m =
[[155 130 125 123 137 126]
 [142 130 122 103 122 112]
 [105 135 122 145 103 119]
 [122 104 129 127 135 132]]
Rows and columns are counted from 0.
(0, 0) = 155
(2, 1) = 135
(2, 3) = 145
(0, 2) = 125
(3, 0) = 122
(2, 5) = 119
(1, 2) = 122

x =
[[138 119 142 121 115 116 135 129 126]
 [135 134 121 127 127 121 133 127 134]
 [139 118 128 141 130 130 127 134 126]
 [118 113 143 136 117 141 130 116 134]
 [150 132 111 126 132 110 139 152 113]
 [141 142 110 119 130 126 132 147 110]
 [134 109 111 127 151 135 149 131 112]
 [143 131 134 124 132 136 139 135 142]
 [119 127 130 135 130 128 131 127 141]
 [103 119 135 128 129 139 120 103 134]
 [121 131 122 115 131 126 130 133 132]
 [154 133 106 123 138 105 139 145 114]
 [111 118 133 133 125 133 116 109 145]
 [137 121 118 124 130 137 140 127 122]]
x[0][0] -> 138
x[-13][-2] -> 127
x[-8][0] -> 134
x[:, -6] -> [121, 127, 141, 136, 126, 119, 127, 124, 135, 128, 115, 123, 133, 124]
x[-3][-9] -> 154
x[-11][2] -> 143
x[:, -9] -> [138, 135, 139, 118, 150, 141, 134, 143, 119, 103, 121, 154, 111, 137]
x[-5][1] -> 119
x[-14] -> [138, 119, 142, 121, 115, 116, 135, 129, 126]
x[-1] -> [137, 121, 118, 124, 130, 137, 140, 127, 122]
x[1][1] -> 134
x[7] -> [143, 131, 134, 124, 132, 136, 139, 135, 142]
x[0][4] -> 115
x[9][4] -> 129
x[-6] -> [119, 127, 130, 135, 130, 128, 131, 127, 141]
x[-4] -> [121, 131, 122, 115, 131, 126, 130, 133, 132]
x[:, -2] -> [129, 127, 134, 116, 152, 147, 131, 135, 127, 103, 133, 145, 109, 127]
x[2][7] -> 134
x[5][-2] -> 147
x[3][-1] -> 134
x[13][-9] -> 137
x[:, 1] -> [119, 134, 118, 113, 132, 142, 109, 131, 127, 119, 131, 133, 118, 121]
x[2][-5] -> 130
x[12][1] -> 118
x[8][-5] -> 130
x[6][6] -> 149
x[-6][1] -> 127
x[6][1] -> 109
x[-1][5] -> 137
x[-4][-4] -> 126
x[:, -7] -> [142, 121, 128, 143, 111, 110, 111, 134, 130, 135, 122, 106, 133, 118]
x[:, 8] -> [126, 134, 126, 134, 113, 110, 112, 142, 141, 134, 132, 114, 145, 122]
x[:, 6] -> [135, 133, 127, 130, 139, 132, 149, 139, 131, 120, 130, 139, 116, 140]

data =
[[135 125 134 130 124 121 140]
 [114 116 148 122 123 133 126]
 [136 113 134 135 118 123 102]
 [108 132 116 147 128 147 126]
 [119 122 116 122 142 125 106]
 [118 125 133 131 134 143 100]
 [138 121 124 119 130 118 119]
 [158 129 124 149 133 115 125]
 [129 124 133 154 137 115 142]
 [120 123 114 127 111 115 116]]
data[0][0] => 135
data[-9][1] => 116
data[7][0] => 158
data[5][-5] => 133
data[-7] => [108, 132, 116, 147, 128, 147, 126]
data[-9][-4] => 122
data[:, -1] => [140, 126, 102, 126, 106, 100, 119, 125, 142, 116]
data[4][6] => 106
data[:, -7] => [135, 114, 136, 108, 119, 118, 138, 158, 129, 120]
data[-7][-7] => 108
data[-8][2] => 134
data[-4][-5] => 124
data[:, 2] => [134, 148, 134, 116, 116, 133, 124, 124, 133, 114]
data[-2][0] => 129
data[-10] => [135, 125, 134, 130, 124, 121, 140]
data[-6][0] => 119
data[-1][5] => 115
data[-3][-5] => 124
data[-8][5] => 123
data[6][-7] => 138
data[:, -6] => [125, 116, 113, 132, 122, 125, 121, 129, 124, 123]
data[-6][2] => 116
data[7][-1] => 125
data[-5][-1] => 100

arr =
[[144 139 122 104 120 133 131]
 [135 111 119 116 136 126 117]
 [130 124 120 158 140 125 154]
 [105 133 123 129 126 121 125]
 [126 147 156 120 129 129 131]
 [118 137 138 144 109 132 109]
 [137 124 131 122 118 129 139]
 [128 124 110 108 126 130 126]
 [137 120 126 133 116 123 114]
 [118 133 127 102 137 123 155]
 [122 127 126 149 116 127 126]
 [125 146 140 106 123 129 150]]
arr[0,0] => 144
arr[2,5] => 125
arr[7,4] => 126
arr[11,2] => 140
arr[7,3] => 108
arr[3,2] => 123
arr[:, 5] => [133, 126, 125, 121, 129, 132, 129, 130, 123, 123, 127, 129]
arr[3,1] => 133
arr[9,6] => 155
arr[8] => [137, 120, 126, 133, 116, 123, 114]
arr[:, 1] => [139, 111, 124, 133, 147, 137, 124, 124, 120, 133, 127, 146]
arr[2] => [130, 124, 120, 158, 140, 125, 154]
arr[11,6] => 150
arr[2,2] => 120
arr[2,1] => 124
arr[:, 4] => [120, 136, 140, 126, 129, 109, 118, 126, 116, 137, 116, 123]
arr[10,5] => 127
arr[6,5] => 129
arr[3,0] => 105
arr[9,4] => 137
arr[7] => [128, 124, 110, 108, 126, 130, 126]
arr[8,6] => 114
arr[:, 3] => [104, 116, 158, 129, 120, 144, 122, 108, 133, 102, 149, 106]
arr[6,6] => 139
arr[10,3] => 149
arr[:, 6] => [131, 117, 154, 125, 131, 109, 139, 126, 114, 155, 126, 150]
arr[:, 0] => [144, 135, 130, 105, 126, 118, 137, 128, 137, 118, 122, 125]
arr[8,1] => 120

B = [131, 109, 105, 122, 110]
B[-5] => 131
B[-1] => 110
B[-3] => 105

X =
[[136 114 147  98]
 [129 126 110 145]]
X[0, 0] => 136
X[1, 0] => 129
X[1, 1] => 126
X[:, 2] => [147, 110]

a =
[[125 146 124 120 128 137 128]
 [126 127 120 136 123 130 134]
 [127 137 139 132 128 138 125]
 [117 128 105 116 129 136 135]
 [111 125 151 121 157 101 155]
 [140 141 111 126 117 138 148]
 [148 123 100 153 111 157 106]]
a[0, 0]: 125
a[3, 2]: 105
a[0]: [125, 146, 124, 120, 128, 137, 128]
a[6]: [148, 123, 100, 153, 111, 157, 106]
a[6, 1]: 123
a[:, 1]: [146, 127, 137, 128, 125, 141, 123]
a[5]: [140, 141, 111, 126, 117, 138, 148]
a[:, 2]: [124, 120, 139, 105, 151, 111, 100]
a[5, 3]: 126
a[:, 3]: [120, 136, 132, 116, 121, 126, 153]
a[2, 1]: 137
a[4, 1]: 125
a[2, 4]: 128
a[5, 2]: 111
a[0, 3]: 120
a[2]: [127, 137, 139, 132, 128, 138, 125]
a[4, 6]: 155
a[3]: [117, 128, 105, 116, 129, 136, 135]
a[:, 5]: [137, 130, 138, 136, 101, 138, 157]

grid = [139, 122, 142, 153, 104]
grid[0] => 139
grid[3] => 153
grid[2] => 142

A =
[[134 118 107  99 128]
 [123 136 134 152 114]
 [116 126 115 140 122]
 [120 132 133 139 123]
 [135 112 129 112 129]]
A[0,-5] = 134
A[-2,-3] = 133
A[-2,-5] = 120
A[-3] = [116, 126, 115, 140, 122]
A[:, -5] = [134, 123, 116, 120, 135]
A[3,1] = 132
A[3,-1] = 123
A[0,-3] = 107
A[4,-2] = 112
A[-5,-2] = 99

W =
[[127 130 133 123 142 133 125 115 128 139 140 111 138 146]
 [132 130 123 114 137 135 119 108 117 126 143 123 135 139]
 [140 141 125 112 140 125 120 131 135 112 124 136 129 137]
 [131 135 135 122 131 126 124 144 151 124 120 121 132 142]
 [124 128 135 127 123 125 125 156 153 126 124 121 131 134]
 [120 123 132 124 128 123 110 123 138 132 144 118 145 128]
 [117 127 131 117 130 127 113 130 146 125 145 122 136 126]
 [131 122 133 132 124 133 135 157 137 130 119 117 128 143]
 [140 129 127 128 133 132 130 119 115 133 123 117 137 150]]
Indices start at 0.
(0, 0)	127
(7, 11)	117
(3, 5)	126
(0, 10)	140
(6, 6)	113
(7, 10)	119
(3, 4)	131
(6, 12)	136
(8, 1)	129
(2, 2)	125
(0, 7)	115
(3, 0)	131
(2, 11)	136
(3, 12)	132
(2, 0)	140
(3, 9)	124
(7, 4)	124
(7, 12)	128
(5, 10)	144
(2, 1)	141
(2, 6)	120
(8, 5)	132
(7, 0)	131
(4, 9)	126
(1, 4)	137
(8, 2)	127
(1, 0)	132
(6, 9)	125
(7, 5)	133
(2, 3)	112
(1, 12)	135
(1, 10)	143
(4, 7)	156
(7, 1)	122
